Look-ups in named tables: a row name and a column name give one cell, copied from the table.

sulamo =
|  | faz | dun | zufi | duletut | fezabe | soz | davido |
|---|---|---|---|---|---|---|---|
| bulusef | 2.19 | -1.33 | -1.13 | 0.03 | -0.36 | -0.77 | -0.51 |
| tonet | 3.57 | 0.36 | -1.93 | -0.83 | 2.07 | 1.63 | 0.03 |
| ret | -1.44 | -4.26 | 2.62 | 1.14 | -2.85 | -3.48 | -0.79 |
| numeneg | 3.43 | 1.56 | -2.03 | -0.29 | 0.88 | 0.06 | 0.23 |
| femali | 3.67 | -1.01 | 0.18 | 0.01 | 2.32 | 2.95 | 0.52 |
| suli | -0.31 | -2.59 | -0.08 | -0.05 | -4.08 | -5.94 | -0.85 |
| ronome | 0.05 | -2.06 | -0.06 | 0.48 | -2.38 | -3.62 | -0.71 |
| gubu | 1.87 | 0.58 | -2.53 | -1.19 | -1.51 | -3.15 | -0.28 |
| dag | 1.61 | -1.46 | -1.19 | -0.56 | -1.14 | -2.08 | -0.40 |
| pofugov | 1.38 | -0.52 | -1.61 | -1.30 | -1.22 | -2.85 | -0.60 |
| sida | 2.90 | 1.16 | -3.84 | -1.85 | 0.44 | -1.07 | -0.31 |
| ter | 5.20 | 3.01 | -4.92 | -2.76 | 1.90 | 0.61 | 0.26 |
| bisiza | 4.33 | 2.18 | -4.10 | -0.83 | 1.89 | 1.03 | -0.31 |
| teda | -0.89 | -2.63 | 0.07 | 0.44 | -3.61 | -5.37 | -1.28 |

What is the fezabe of numeneg in sulamo?
0.88
What is the davido of pofugov in sulamo?
-0.60
What is the zufi of sida in sulamo?
-3.84
What is the dun of bulusef in sulamo?
-1.33
What is the duletut of tonet in sulamo?
-0.83
What is the soz of ret in sulamo?
-3.48
What is the dun of pofugov in sulamo?
-0.52
What is the davido of numeneg in sulamo?
0.23

gep.csv
,fugas,ledu,bavumes,ror,sos
bab,0.075,-0.235,-0.292,0.476,-0.277
solakef,0.195,-0.267,0.046,0.315,0.338
razemi,-0.475,0.443,-0.252,0.088,-0.250
bogufeb,0.317,-0.458,0.441,-0.189,0.054
vavorob,0.107,-0.266,-0.131,-0.098,-0.557
mil,-0.052,-0.166,0.055,-0.388,-0.709
par,-0.148,0.162,-0.168,-0.149,-0.486
gebug,0.140,-0.124,0.339,0.014,0.277
getalor,0.016,-0.205,-0.025,0.514,0.365
naku,0.103,0.300,0.468,-0.334,0.347

mil, fugas => -0.052
gebug, ror => 0.014
mil, ror => -0.388
getalor, bavumes => -0.025
mil, sos => -0.709
bab, sos => -0.277
getalor, ledu => -0.205
mil, ledu => -0.166
razemi, sos => -0.250
naku, fugas => 0.103
getalor, ror => 0.514
vavorob, ror => -0.098
razemi, ledu => 0.443
par, fugas => -0.148
naku, ledu => 0.300
razemi, fugas => -0.475
gebug, sos => 0.277
bogufeb, bavumes => 0.441
bab, ledu => -0.235
bogufeb, ror => -0.189
Which row has the largest ledu? razemi

veze =
,kisivap,givane,mikav
suto,0.8,0.8,0.4
sibad,1.0,0.6,0.4
museta,0.7,0.7,0.1
dufur,0.3,0.2,0.6
damit,0.9,0.7,0.4
kibeda,0.9,0.8,0.5
lafafa,0.2,0.5,0.9
niz,0.3,0.2,1.0
detan,0.6,0.2,0.7

givane of detan = 0.2
kisivap of sibad = 1.0
mikav of dufur = 0.6
mikav of lafafa = 0.9
mikav of niz = 1.0
kisivap of museta = 0.7
kisivap of suto = 0.8
mikav of sibad = 0.4
mikav of museta = 0.1
Row with the largest mikav: niz

Table lor
	fus	duvumal	som	defit	zul
pinab	151	46	-53	303	497
venono	38	-130	-217	-111	-428
sili	-460	6	-38	239	-601
mur	245	-95	-47	598	389
givit	41	-135	-237	-333	-405
fosek	-195	146	211	52	-238
ral	274	-186	19	673	471
kamoven	98	-224	-250	-614	-396
busavon	-50	189	213	-36	-40
reg	159	-143	-29	502	625
semitud	129	-263	-146	-733	-628
punazan	-97	246	327	-66	39
vapo	299	-4	149	408	621
dareg	84	-149	-160	-503	-342

semitud, defit: -733
sili, defit: 239
venono, som: -217
mur, duvumal: -95
ral, defit: 673
punazan, zul: 39
vapo, defit: 408
sili, zul: -601
Which row has the largest defit? ral

dit:
	kub	sar	forebe	tinaza	sem
tuviba	306	140	-630	101	-692
pezizog	-500	-158	259	417	-455
mimizuz	187	95	-30	-75	573
denufes	-24	386	-96	-209	245
gorigiv	270	-316	190	-755	277
zel	-74	314	-282	-219	-129
kepek	141	-366	25	-15	319
pamun	228	-160	-227	-248	-19
bigalo	-253	90	5	557	-118
lufa	491	-90	34	-202	593
gul	-222	83	-34	269	197
firo	-345	204	86	-34	-216

What is the tinaza of pamun in dit?
-248
What is the forebe of kepek in dit?
25
What is the sem of pamun in dit?
-19
What is the tinaza of pezizog in dit?
417
What is the sar of pamun in dit?
-160
What is the forebe of gul in dit?
-34
What is the sar of gul in dit?
83
What is the forebe of lufa in dit?
34
What is the kub of kepek in dit?
141
What is the sem of lufa in dit?
593
What is the kub of pamun in dit?
228
What is the forebe of tuviba in dit?
-630
What is the kub of bigalo in dit?
-253
What is the sar of zel in dit?
314
What is the kub of gorigiv in dit?
270
What is the sem of mimizuz in dit?
573
What is the kub of firo in dit?
-345
What is the sem of firo in dit?
-216
Row with the largest tinaza: bigalo

